Below are the code and all the weights of a small trained network. Each question names an input and a target symbol and asks about switching units off, where a switched-off unit gives its printed mean instead of its output.

import numpy as np


def w(rows, s, z=0):
    codes = np.array(rows[::2]) - 128.0
    scale = np.full(codes.shape[1], s)
    scale[-1] = z or s
    return codes * scale


def f(y):
    return y / 2 * (1 + np.tanh(0.7978845608 * (y + 0.044715 * y**3)))


def softmax(a):
    e = np.exp(a - a.max(-1, keepdims=True))
    return e / e.sum(-1, keepdims=True)


def log_softmax(a):
    a = a - a.max(-1, keepdims=True)
    return a - np.log(np.exp(a).sum(-1, keepdims=True))


def net(x, mask):
    ids = ['ΔΛΠβγζητ'.index(c) for c in x.split()]
    T = len(ids)
    res = E[ids] + P[:T]
    u = 0
    for l in range(2):
        r = res
        for j in range(3):
            rows = slice(2 * j, 2 * j + 2)
            q, k, v = (r @ M[l][rows].T for M in (Q, K, V))
            z = softmax(np.where(np.tri(T) > 0, q @ k.T / 2**0.5, -1e9)) @ v
            o = O[l][rows]
            res = res + np.where(mask[u + j], z, o[:, -1]) @ o[:, :-1]
        u += 3
        y = f(res @ A[l][:, :-1].T + A[l][:, -1])
        res = res + np.where(mask[u : u + 8], y, B[l][:, -1]) @ B[l][:, :-1]
        u += 8
    return log_softmax(res[-1] @ U[:, :-1].T + U[:, -1])


Q, K, V, O, A, B = {}, {}, {}, {}, {}, {}
E = w([
[145,109,104,174,141,110,39,98,82,186,112,137],'Δ',
[247,100,156,171,152,156,113,177,120,89,181,127],'Λ',
[127,187,61,226,155,116,229,171,56,134,151,193],'Π',
[112,141,173,78,83,79,146,164,91,119,220,128],'β',
[81,74,118,100,88,73,120,64,137,82,138,46],'γ',
[159,158,172,150,56,157,180,77,100,142,135,115],'ζ',
[90,70,120,32,152,170,149,134,194,214,133,136],'η',
[200,185,46,38,159,193,209,70,148,105,61,35],'τ',
],0.013)
P = w([
[131,78,155,84,145,115,106,127,24,123,80,169],'0',
[114,121,80,168,143,147,130,103,121,148,198,98],'1',
[104,54,146,201,171,106,166,132,67,207,51,111],'2',
[170,116,99,136,116,63,115,70,206,170,163,158],'3',
[92,79,76,135,167,213,124,151,28,60,205,87],'4',
[131,9,162,138,115,14,157,121,95,141,47,152],'5',
[156,127,63,159,161,112,163,58,162,191,234,142],'6',
[124,30,118,171,181,117,140,146,16,151,128,101],'7',
],0.011)
Q[0] = w([
[62,190,157,142,142,186,48,177,149,57,80,152],'L0H1',
[89,61,136,127,122,202,152,161,40,113,109,88],'L0H1',
[151,81,102,150,62,67,131,83,99,84,147,190],'L0H2',
[125,147,146,85,131,118,148,168,191,84,78,178],'L0H2',
[169,236,116,145,115,70,103,109,254,155,220,118],'L0H3',
[187,103,176,85,112,2,177,145,147,122,9,207],'L0H3',
],0.0094)
K[0] = w([
[81,92,177,179,138,128,209,97,160,173,132,2],'L0H1',
[186,97,177,117,162,1,174,152,109,168,52,141],'L0H1',
[208,197,48,116,144,72,170,120,192,120,99,126],'L0H2',
[106,114,136,181,91,152,89,142,185,177,206,137],'L0H2',
[89,107,51,184,124,255,117,108,92,136,235,58],'L0H3',
[164,209,78,120,95,92,80,69,229,105,191,201],'L0H3',
],0.0093)
V[0] = w([
[31,147,92,138,92,120,78,27,77,173,98,143],'L0H1',
[173,49,131,161,127,198,2,99,146,152,80,109],'L0H1',
[198,157,62,80,193,151,156,109,103,101,122,133],'L0H2',
[84,109,167,93,103,186,160,93,172,120,77,61],'L0H2',
[163,104,150,117,61,217,159,96,162,200,83,172],'L0H3',
[184,193,166,198,77,126,158,48,97,84,172,149],'L0H3',
],0.0064)
O[0] = w([
[163,141,15,106,99,39,171,108,67,101,168,216,170],'L0H1',
[205,206,146,127,254,48,56,89,112,112,147,148,176],'L0H1',
[185,137,93,67,161,181,112,155,171,208,69,99,255],'L0H2',
[122,208,102,49,140,74,176,123,147,133,139,85,201],'L0H2',
[149,175,153,81,205,163,206,88,141,199,181,169,208],'L0H3',
[107,134,130,183,81,203,85,68,74,143,131,124,138],'L0H3',
],0.0074,0.0038)
A[0] = w([
[82,193,178,186,192,105,184,171,138,107,159,174,138],'L0N1',
[122,68,138,126,138,131,135,116,163,68,219,126,2],'L0N2',
[125,152,214,187,101,81,170,132,92,107,154,118,93],'L0N3',
[198,143,88,108,108,120,46,225,140,132,71,138,28],'L0N4',
[92,140,116,47,104,95,93,49,117,133,97,96,114],'L0N5',
[193,106,227,152,81,108,151,186,148,126,253,149,221],'L0N6',
[82,126,197,193,135,90,107,190,130,150,242,212,17],'L0N7',
[68,191,117,56,126,125,105,182,105,150,78,134,147],'L0N8',
],0.0072,0.0027)
B[0] = w([
[123,53,104,121,52,249,81,115,162,153,73,206,147],'L0N1',
[55,218,115,163,168,64,119,190,192,167,87,49,136],'L0N2',
[51,120,92,127,152,138,90,92,99,193,152,131,179],'L0N3',
[29,138,91,144,36,136,222,132,119,107,139,83,130],'L0N4',
[156,56,187,204,129,190,180,134,109,95,144,90,253],'L0N5',
[3,138,131,147,171,177,78,59,96,219,74,99,242],'L0N6',
[115,99,81,117,35,110,66,229,156,172,52,83,142],'L0N7',
[150,103,191,205,143,147,134,158,88,97,204,106,164],'L0N8',
],0.0065,0.0032)
Q[1] = w([
[128,121,182,90,164,155,162,214,2,102,145,104],'L1H1',
[90,180,163,98,89,100,106,147,153,41,76,180],'L1H1',
[109,140,190,47,108,204,87,189,50,17,113,164],'L1H2',
[126,166,149,124,48,149,67,93,221,50,102,201],'L1H2',
[130,230,180,128,106,91,127,223,130,98,102,114],'L1H3',
[172,175,118,123,79,138,100,128,231,90,132,179],'L1H3',
],0.0072)
K[1] = w([
[129,97,189,164,137,92,177,110,129,174,2,130],'L1H1',
[151,199,72,201,108,151,175,135,223,167,83,120],'L1H1',
[144,90,121,212,155,70,164,103,195,204,74,71],'L1H2',
[93,158,72,185,159,159,107,106,216,118,215,86],'L1H2',
[76,115,116,192,127,53,101,121,109,202,141,123],'L1H3',
[59,168,98,141,151,127,94,141,144,130,188,106],'L1H3',
],0.0079)
V[1] = w([
[66,175,145,38,100,115,132,183,149,177,157,182],'L1H1',
[120,199,119,154,128,154,50,201,70,208,86,173],'L1H1',
[135,56,39,193,218,154,175,194,137,105,73,180],'L1H2',
[188,192,164,199,94,166,185,107,152,127,100,231],'L1H2',
[166,187,36,117,132,141,155,96,128,95,2,49],'L1H3',
[109,174,154,139,201,158,151,167,177,95,187,136],'L1H3',
],0.0063)
O[1] = w([
[134,72,100,37,134,129,120,140,61,232,69,123,33],'L1H1',
[209,146,100,67,46,184,4,113,88,146,163,128,34],'L1H1',
[229,57,131,123,62,121,115,120,251,109,99,182,156],'L1H2',
[130,1,99,191,184,151,122,99,153,168,252,111,85],'L1H2',
[167,169,227,182,39,87,138,201,24,185,248,139,254],'L1H3',
[147,47,111,160,191,77,139,157,106,184,87,66,64],'L1H3',
],0.0072,0.0036)
A[1] = w([
[67,138,140,175,112,74,155,163,162,35,109,109,12],'L1N1',
[199,99,173,103,117,95,152,150,120,119,156,75,34],'L1N2',
[96,145,60,202,155,185,158,170,99,127,102,178,81],'L1N3',
[178,102,157,164,141,140,88,130,122,156,141,139,84],'L1N4',
[141,96,82,37,199,125,162,136,184,145,87,122,1],'L1N5',
[177,138,137,121,90,77,92,255,195,97,73,120,243],'L1N6',
[81,122,115,104,156,149,97,104,193,98,131,159,158],'L1N7',
[107,111,63,77,83,124,123,122,112,117,127,91,126],'L1N8',
],0.0074,0.0076)
B[1] = w([
[168,79,112,96,110,138,83,81,115,168,155,82,190],'L1N1',
[133,117,59,126,140,177,58,148,148,152,132,181,228],'L1N2',
[145,79,178,115,95,145,116,92,190,108,141,111,162],'L1N3',
[96,131,138,140,140,134,144,83,168,162,162,114,172],'L1N4',
[129,168,112,181,103,188,102,131,125,104,193,120,253],'L1N5',
[147,131,78,93,92,31,72,235,255,117,78,71,246],'L1N6',
[51,82,94,78,202,144,122,120,50,52,90,175,198],'L1N7',
[142,143,128,168,148,104,184,178,48,158,106,173,156],'L1N8',
],0.0077,0.0049)
U = w([
[197,146,99,136,169,54,65,126,92,98,156,233,96],'Δ',
[153,143,225,125,171,177,36,139,154,111,112,89,112],'Λ',
[133,67,107,135,52,169,139,143,154,128,153,156,3],'Π',
[91,131,115,79,57,133,112,170,73,135,111,106,62],'β',
[72,142,153,164,104,50,194,153,135,33,139,108,183],'γ',
[122,123,140,134,144,163,178,54,70,158,168,151,194],'ζ',
[156,96,83,2,208,117,195,123,159,168,100,138,134],'η',
[215,136,177,111,117,106,188,182,123,170,191,94,140],'τ',
],0.0061,0.0055)

Each question gives the input, a string of symbols that net reads in full, and the target symbol t.
The units are the heads (2 rows each of Q, K, V and O) and the neurons (one row each of A and B). Each row of codes is followed by its name. A weight is (code - 128) times the scale printed after its matrix; where a second scale follows, it is the last column's (O, A, B and U).
mask holds one flag per unit, layer by layer, with each layer's heads first. A switched-off unit (its flag False) gives its mean, the last column of its rows in O or B, instead of its output. The means were averaged over made-up inputs and are rounded, as every weight is.
A unit's drop is (log p(t) with every unit on - log p(t) with that unit switched off) / (log p(t) with every unit on - log p(t) with every unit switched off).
The circuit of an input: a set's keep is (log p(t) with only the set's units on - log p(t) with every unit switched off) / (log p(t) with every unit on - log p(t) with every unit switched off). Starting from the 12 units with the biggest drops (on a tie, the unit counted first), units are removed one at a time, each time the one whose removal leaves the highest keep (on an exact tie, the one counted first), for as long as the keep stays at least 0.8.
units of the circuit, in order: the units of the circuit, biggest drop first
most important unit: the unit with the biggest drop
top k neurons: the k neurons with the biggest drops, biggest first
which heads matter: for each layer, one digit per head in row order, 1 if its drop is at least 0.15 and else 0, layers parted by /
input β γ γ ζ Δ η β, target β: top 2 neurons -> [L0N7; L0N6]
input γ ζ ζ η, target γ: units of the circuit, in order -> [L1H1; L0N5; L0H2]
input γ ζ Δ, target γ: which heads matter -> 001 / 100
input τ η τ Δ Π, target τ: units of the circuit, in order -> [L1H3; L0H2]
input τ ζ ζ Δ, target τ: units of the circuit, in order -> [L1H3; L0H2]
input γ ζ τ γ ζ, target γ: most important unit -> L1H1
input ζ η β, target ζ: which heads matter -> 001 / 010
input τ ζ Δ η ζ, target Δ: which heads matter -> 100 / 000
input ζ β ζ η ζ Λ, target ζ: which heads matter -> 000 / 010
input γ η η ζ, target η: units of the circuit, in order -> [L0H3; L1H3]
input ζ ζ γ ζ τ γ, target τ: units of the circuit, in order -> [L1H3; L1N7]
input ζ η η, target ζ: units of the circuit, in order -> [L1N6; L1H2]
input ζ τ γ, target ζ: units of the circuit, in order -> [L1H2; L0H3]
input γ ζ ζ τ, target ζ: units of the circuit, in order -> [L0H3]
input ζ ζ γ ζ γ ζ γ, target γ: units of the circuit, in order -> [L0H3; L1H1]
input β τ γ ζ, target β: units of the circuit, in order -> [L1H2; L1H1; L0H1]
input η ζ γ ζ ζ ζ, target ζ: which heads matter -> 001 / 000
input ζ ζ γ ζ γ Δ, target ζ: which heads matter -> 001 / 010
input ζ ζ ζ ζ ζ ζ, target ζ: units of the circuit, in order -> [L0H3; L1H2]
input γ τ γ η η η ζ ζ, target η: units of the circuit, in order -> [L0H3; L0H2]
input η η η ζ γ Λ η Λ, target Λ: top neuron -> [L0N6]
input ζ Δ γ Δ η τ, target ζ: units of the circuit, in order -> [L1H2; L1N6]
input ζ η Δ Δ Π, target Δ: which heads matter -> 100 / 100
input η ζ γ Λ Π τ η γ, target τ: which heads matter -> 000 / 001
input τ ζ ζ, target τ: which heads matter -> 010 / 001
input ζ η ζ β, target ζ: which heads matter -> 000 / 010
